Below is a small trained network, with its code and all its weights. Each question gives an input and a target symbol and asks what happens when units are switched off, that is, made to give their printed mean instead of their output.

import numpy as np


def w(rows, s, z=0):
    codes = np.array(rows[::2]) - 128.0
    scale = np.full(codes.shape[1], s)
    scale[-1] = z or s
    return codes * scale


def norm(h):
    return h / np.sqrt((h * h).mean(-1, keepdims=True) + 1e-5)


def softmax(a):
    e = np.exp(a - a.max(-1, keepdims=True))
    return e / e.sum(-1, keepdims=True)


def log_softmax(a):
    a = a - a.max(-1, keepdims=True)
    return a - np.log(np.exp(a).sum(-1, keepdims=True))


def net(x, mask):
    ids = ['αγζηθλπστω'.index(c) for c in x.split()]
    T = len(ids)
    res = E[ids] + P[:T]
    u = 0
    for l in range(3):
        r = norm(res)
        for j in range(2):
            rows = slice(4 * j, 4 * j + 4)
            q, k, v = (r @ M[l][rows].T for M in (Q, K, V))
            z = softmax(np.where(np.tri(T) > 0, q @ k.T / 4**0.5, -1e9)) @ v
            o = O[l][rows]
            res = res + np.where(mask[u + j], z, o[:, -1]) @ o[:, :-1]
        u += 2
    return log_softmax(norm(res)[-1] @ U[:, :-1].T + U[:, -1])


Q, K, V, O = {}, {}, {}, {}
E = w([
[110,122,167,2,32,74,122],'α',
[103,158,22,111,83,68,77],'γ',
[160,134,152,130,167,140,104],'ζ',
[154,116,99,201,182,169,156],'η',
[151,43,123,63,173,69,138],'θ',
[156,148,135,129,109,176,123],'λ',
[128,137,119,99,48,205,161],'π',
[56,136,196,158,103,123,113],'σ',
[160,108,101,127,90,225,190],'τ',
[226,193,195,128,109,139,99],'ω',
],0.0089)
P = w([
[109,72,136,135,130,159,48],'0',
[122,111,106,174,98,1,164],'1',
[175,116,90,114,141,132,158],'2',
[83,182,122,71,215,166,120],'3',
[130,197,100,118,162,69,213],'4',
[150,139,111,154,145,153,137],'5',
],0.0091)
Q[0] = w([
[157,143,146,115,75,80,137],'0.h0',
[151,57,31,51,103,17,82],'0.h0',
[188,58,164,210,105,196,111],'0.h0',
[109,112,160,66,126,168,62],'0.h0',
[116,104,167,195,89,117,112],'0.h1',
[117,132,74,102,117,2,130],'0.h1',
[83,56,91,71,130,103,59],'0.h1',
[124,54,152,101,101,148,109],'0.h1',
],0.024)
K[0] = w([
[54,110,128,133,199,132,119],'0.h0',
[75,49,204,221,54,177,16],'0.h0',
[110,178,152,201,101,21,215],'0.h0',
[215,68,109,172,97,107,153],'0.h0',
[180,163,80,99,116,103,148],'0.h1',
[136,112,118,104,126,240,2],'0.h1',
[186,40,169,166,85,131,45],'0.h1',
[152,110,65,209,86,119,76],'0.h1',
],0.019)
V[0] = w([
[143,114,245,3,52,103,145],'0.h0',
[167,125,153,128,202,77,85],'0.h0',
[180,233,153,163,73,131,70],'0.h0',
[106,154,30,43,68,91,63],'0.h0',
[121,129,121,145,138,136,132],'0.h1',
[73,134,166,171,133,136,137],'0.h1',
[176,130,100,93,119,123,122],'0.h1',
[185,109,92,146,151,136,124],'0.h1',
],0.029)
O[0] = w([
[222,85,221,138,213,251,229,131],'0.h0',
[100,86,106,129,118,183,55,144],'0.h0',
[82,217,145,49,189,189,99,159],'0.h0',
[183,245,158,171,23,201,131,252],'0.h0',
[112,125,126,123,130,111,120,120],'0.h1',
[73,113,156,147,133,99,127,105],'0.h1',
[180,140,107,105,125,164,135,144],'0.h1',
[139,138,55,110,154,112,107,131],'0.h1',
],0.02,0.029)
Q[1] = w([
[251,147,100,180,31,145,210],'1.h0',
[82,112,13,196,89,77,72],'1.h0',
[74,233,105,73,113,149,116],'1.h0',
[100,151,110,98,165,25,229],'1.h0',
[185,232,104,114,115,178,110],'1.h1',
[46,174,45,75,124,45,107],'1.h1',
[98,214,143,137,129,73,176],'1.h1',
[227,142,41,116,249,74,228],'1.h1',
],0.018)
K[1] = w([
[227,133,85,133,19,168,189],'1.h0',
[57,102,1,152,48,134,98],'1.h0',
[96,211,105,29,142,176,105],'1.h0',
[133,153,101,130,193,75,199],'1.h0',
[162,211,116,116,69,185,166],'1.h1',
[100,175,68,59,200,92,101],'1.h1',
[79,169,134,126,149,112,156],'1.h1',
[232,164,63,109,178,85,209],'1.h1',
],0.02)
V[1] = w([
[156,107,140,119,116,128,140],'1.h0',
[112,101,56,210,174,75,87],'1.h0',
[68,161,115,127,135,139,112],'1.h0',
[250,35,144,156,135,60,95],'1.h0',
[79,118,137,79,110,142,134],'1.h1',
[229,95,206,127,107,98,85],'1.h1',
[127,140,106,152,126,133,148],'1.h1',
[160,103,95,160,64,151,207],'1.h1',
],0.015)
O[1] = w([
[98,133,109,130,138,134,130,123],'1.h0',
[148,141,179,62,82,196,192,1],'1.h0',
[190,112,167,129,109,109,125,147],'1.h0',
[11,158,81,93,127,194,175,8],'1.h0',
[137,108,156,137,121,120,142,104],'1.h1',
[96,146,93,143,157,161,105,155],'1.h1',
[131,128,125,116,137,124,123,150],'1.h1',
[101,144,86,103,189,122,91,192],'1.h1',
],0.013,0.0084)
Q[2] = w([
[51,31,65,149,169,158,159],'2.h0',
[139,83,170,143,50,188,87],'2.h0',
[61,99,213,59,168,100,86],'2.h0',
[170,147,175,98,211,196,160],'2.h0',
[176,108,43,115,61,147,125],'2.h1',
[86,169,74,168,105,75,187],'2.h1',
[134,88,161,106,168,78,56],'2.h1',
[165,184,108,178,82,6,178],'2.h1',
],0.02)
K[2] = w([
[23,51,102,138,150,158,179],'2.h0',
[120,84,160,117,68,201,93],'2.h0',
[80,96,179,77,161,76,98],'2.h0',
[150,137,144,170,214,171,111],'2.h0',
[147,106,50,104,86,158,156],'2.h1',
[205,134,173,163,120,128,210],'2.h1',
[149,96,184,32,129,105,75],'2.h1',
[252,173,129,164,139,97,167],'2.h1',
],0.021)
V[2] = w([
[43,94,85,97,81,48,77],'2.h0',
[248,123,136,162,139,164,133],'2.h0',
[132,147,80,111,90,72,118],'2.h0',
[64,156,180,125,174,195,177],'2.h0',
[114,133,153,114,106,148,154],'2.h1',
[135,175,121,126,109,163,193],'2.h1',
[114,121,175,128,121,139,151],'2.h1',
[200,126,106,132,148,92,110],'2.h1',
],0.017)
O[2] = w([
[159,150,210,101,89,254,183,11],'2.h0',
[112,1,69,157,146,25,116,226],'2.h0',
[159,89,183,63,184,167,212,116],'2.h0',
[91,254,94,143,124,95,66,133],'2.h0',
[118,159,103,150,122,111,131,140],'2.h1',
[80,164,71,114,211,80,167,186],'2.h1',
[119,145,114,170,111,103,135,125],'2.h1',
[154,54,172,115,163,109,150,141],'2.h1',
],0.0092,0.012)
U = w([
[233,140,205,199,181,224,212,3],'α',
[173,236,103,137,50,139,79,130],'γ',
[133,55,177,26,73,224,109,89],'ζ',
[62,74,82,61,99,43,75,166],'η',
[107,39,8,187,123,187,128,141],'θ',
[241,44,177,105,139,47,113,133],'λ',
[149,171,71,204,217,9,168,57],'π',
[27,114,224,195,147,126,128,153],'σ',
[111,149,91,31,146,134,253,158],'τ',
[122,149,98,54,251,174,39,176],'ω',
],0.0059,0.0027)

Each question gives the input, a string of symbols that net reads in full, and the target symbol t.
The units are the heads (4 rows each of Q, K, V and O). Each row of codes is followed by its name. A weight is (code - 128) times the scale printed after its matrix; where a second scale follows, it is the last column's (O and U).
mask holds one flag per head, layer by layer. A switched-off head (its flag False) gives its mean, the last column of its rows in O, instead of its output. The means were averaged over made-up inputs and are rounded, as every weight is.
A unit's drop is (log p(t) with every unit on - log p(t) with that unit switched off) / (log p(t) with every unit on - log p(t) with every unit switched off).
The circuit of an input: a set's keep is (log p(t) with only the set's units on - log p(t) with every unit switched off) / (log p(t) with every unit on - log p(t) with every unit switched off). Starting from all 6 units, units are removed one at a time, each time the one whose removal leaves the highest keep (on an exact tie, the one counted first), for as long as the keep stays at least 0.8.
units of the circuit, in order: the units of the circuit, biggest drop first
unit that matters most: the unit with the biggest drop
heads that matter: for each layer, one digit per head in row order, 1 if its drop is at least 0.15 and else 0, layers parted by /
drop of u: that unit's drop, to one decimal
input γ τ ω ω π, target ω: units of the circuit, in order => 0.h0
input τ ω π ζ, target π: heads that matter => 10 / 00 / 10
input ω σ λ θ ζ ω, target ζ: units of the circuit, in order => 0.h0, 1.h1, 2.h0
input γ λ π ω, target π: units of the circuit, in order => 0.h0, 2.h0
input γ η θ ζ, target θ: units of the circuit, in order => 0.h0, 1.h0
input α θ σ ω, target σ: heads that matter => 01 / 00 / 00
input α π η τ, target η: heads that matter => 10 / 00 / 00
input θ γ ζ η, target ζ: units of the circuit, in order => 0.h0, 2.h0, 1.h0
input τ ω σ, target ω: heads that matter => 10 / 00 / 00
input τ γ θ θ α γ, target τ: heads that matter => 10 / 10 / 10
input γ α ω ω τ ω, target τ: heads that matter => 10 / 10 / 10
input σ γ ζ ω, target ζ: units of the circuit, in order => 0.h0, 2.h0, 1.h0
input τ θ λ ω, target λ: units of the circuit, in order => 0.h0, 1.h0, 2.h0
input η γ τ π γ, target η: units of the circuit, in order => 0.h0
input γ π λ π, target λ: heads that matter => 10 / 10 / 00
input ω π γ γ λ ω, target λ: units of the circuit, in order => 0.h0, 1.h0, 1.h1
input ζ π π γ α, target ζ: units of the circuit, in order => 0.h0, 2.h0
input ζ σ θ, target ζ: heads that matter => 10 / 00 / 10
input α γ ω π α, target α: heads that matter => 10 / 00 / 00
input γ γ π σ, target π: unit that matters most => 0.h0
input σ ω λ γ, target σ: drop of 0.h0 => 0.2
input ω γ θ λ λ, target λ: drop of 0.h0 => 0.5
input θ θ π η α λ, target α: drop of 2.h0 => 0.0
input γ θ ω, target θ: drop of 0.h0 => 0.7
